Below are the code and all the weights of a small trained network. Each question names an input and a class and asks about switching units off, where a switched-off unit gives its printed mean instead of its output.

import numpy as np


def w(rows, s, z=0):
    codes = np.array(rows[::2]) - 128.0
    scale = np.full(codes.shape[1], s)
    scale[-1] = z or s
    return codes * scale


def f(y):
    return y / 2 * (1 + np.tanh(0.7978845608 * (y + 0.044715 * y**3)))


def log_softmax(a):
    a = a - a.max(-1, keepdims=True)
    return a - np.log(np.exp(a).sum(-1, keepdims=True))


def net(x, mask):
    res = np.array(x, float).reshape(1, 4) / 4 @ E
    y = f(res @ A[0][:, :-1].T + A[0][:, -1])
    res = res + np.where(mask, y, B[0][:, -1]) @ B[0][:, :-1]
    return log_softmax(res[-1] @ U[:, :-1].T + U[:, -1])


A, B = {}, {}
E = w([
[188,57,212,61,98,84],'x0',
[185,163,124,179,172,164],'x1',
[168,172,24,46,107,254],'x2',
[110,155,159,103,157,159],'x3',
],0.0094)
A[0] = w([
[223,46,254,115,90,221,111],'neuron 0',
[114,140,82,79,47,48,253],'neuron 1',
[202,232,95,34,108,93,68],'neuron 2',
[19,182,87,214,129,169,29],'neuron 3',
[135,156,204,45,143,142,174],'neuron 4',
[154,88,126,168,164,185,111],'neuron 5',
[23,195,53,150,146,104,120],'neuron 6',
[73,107,76,159,190,180,101],'neuron 7',
[175,102,50,49,99,237,95],'neuron 8',
[136,107,210,183,189,60,73],'neuron 9',
[150,115,120,102,90,185,44],'neuron 10',
],0.0089,0.0051)
B[0] = w([
[143,109,85,68,98,175,201],'neuron 0',
[166,187,116,81,212,103,193],'neuron 1',
[37,45,218,119,136,123,172],'neuron 2',
[138,20,131,167,70,148,187],'neuron 3',
[228,163,136,142,210,183,171],'neuron 4',
[65,162,106,144,129,168,141],'neuron 5',
[245,84,106,88,131,142,193],'neuron 6',
[188,151,115,44,151,237,168],'neuron 7',
[2,195,91,117,131,122,246],'neuron 8',
[48,102,79,215,48,117,202],'neuron 9',
[70,86,148,102,79,169,149],'neuron 10',
],0.0073,0.011)
U = w([
[2,142,138,143,84,133,61],'0',
[223,43,145,76,96,184,46],'1',
[146,172,135,124,132,128,254],'2',
],0.0092,0.005)

Each question gives the input, the list of numbers given to net, and the class t.
The units are the neurons (one row each of A and B). Each row of codes is followed by its name. A weight is (code - 128) times the scale printed after its matrix; where a second scale follows, it is the last column's (A, B and U).
mask holds one flag per neuron, in row order. A switched-off neuron (its flag False) gives its mean, the last column of its row in B, instead of its output. The means were averaged over made-up inputs and are rounded, as every weight is.
A unit's drop is (log p(t) with every unit on - log p(t) with that unit switched off) / (log p(t) with every unit on - log p(t) with every unit switched off).
The circuit of an input: a set's keep is (log p(t) with only the set's units on - log p(t) with every unit switched off) / (log p(t) with every unit on - log p(t) with every unit switched off). Starting from all 11 units, units are removed one at a time, each time the one whose removal leaves the highest keep (on an exact tie, the one counted first), for as long as the keep stays at least 0.8.
units of the circuit, in order: the units of the circuit, biggest drop first
k most important neurons: the k neurons with the biggest drops, biggest first
drop of u: that unit's drop, to one decimal
input [7,4,-8,-8], class 0: units of the circuit, in order => [neuron 9]
input [-6,3,-5,-2], class 1: 2 most important neurons => [neuron 8; neuron 6]
input [1,-4,5,0], class 0: 2 most important neurons => [neuron 8; neuron 6]
input [-8,2,-7,-3], class 1: units of the circuit, in order => [neuron 6; neuron 3]
input [-8,7,4,6], class 1: 3 most important neurons => [neuron 6; neuron 3; neuron 7]
input [-4,-8,4,-7], class 2: 2 most important neurons => [neuron 1; neuron 6]
input [-5,-5,-5,8], class 2: 3 most important neurons => [neuron 6; neuron 8; neuron 2]
input [0,7,5,0], class 0: units of the circuit, in order => [neuron 8; neuron 6]
input [6,-8,7,8], class 2: 3 most important neurons => [neuron 4; neuron 8; neuron 1]
input [0,-4,-3,5], class 2: 2 most important neurons => [neuron 8; neuron 2]
input [6,-3,5,7], class 2: 4 most important neurons => [neuron 8; neuron 4; neuron 6; neuron 3]
input [2,-5,-4,7], class 2: 2 most important neurons => [neuron 8; neuron 4]
input [6,3,-7,2], class 0: 2 most important neurons => [neuron 9; neuron 6]
input [5,6,6,4], class 0: most important neuron => [neuron 8]
input [-7,5,4,4], class 1: 3 most important neurons => [neuron 6; neuron 3; neuron 7]
input [-5,-1,8,5], class 0: drop of neuron 8 => 4.0
input [-4,-7,0,5], class 2: drop of neuron 10 => 0.1
input [-8,7,3,3], class 1: drop of neuron 3 => 0.3
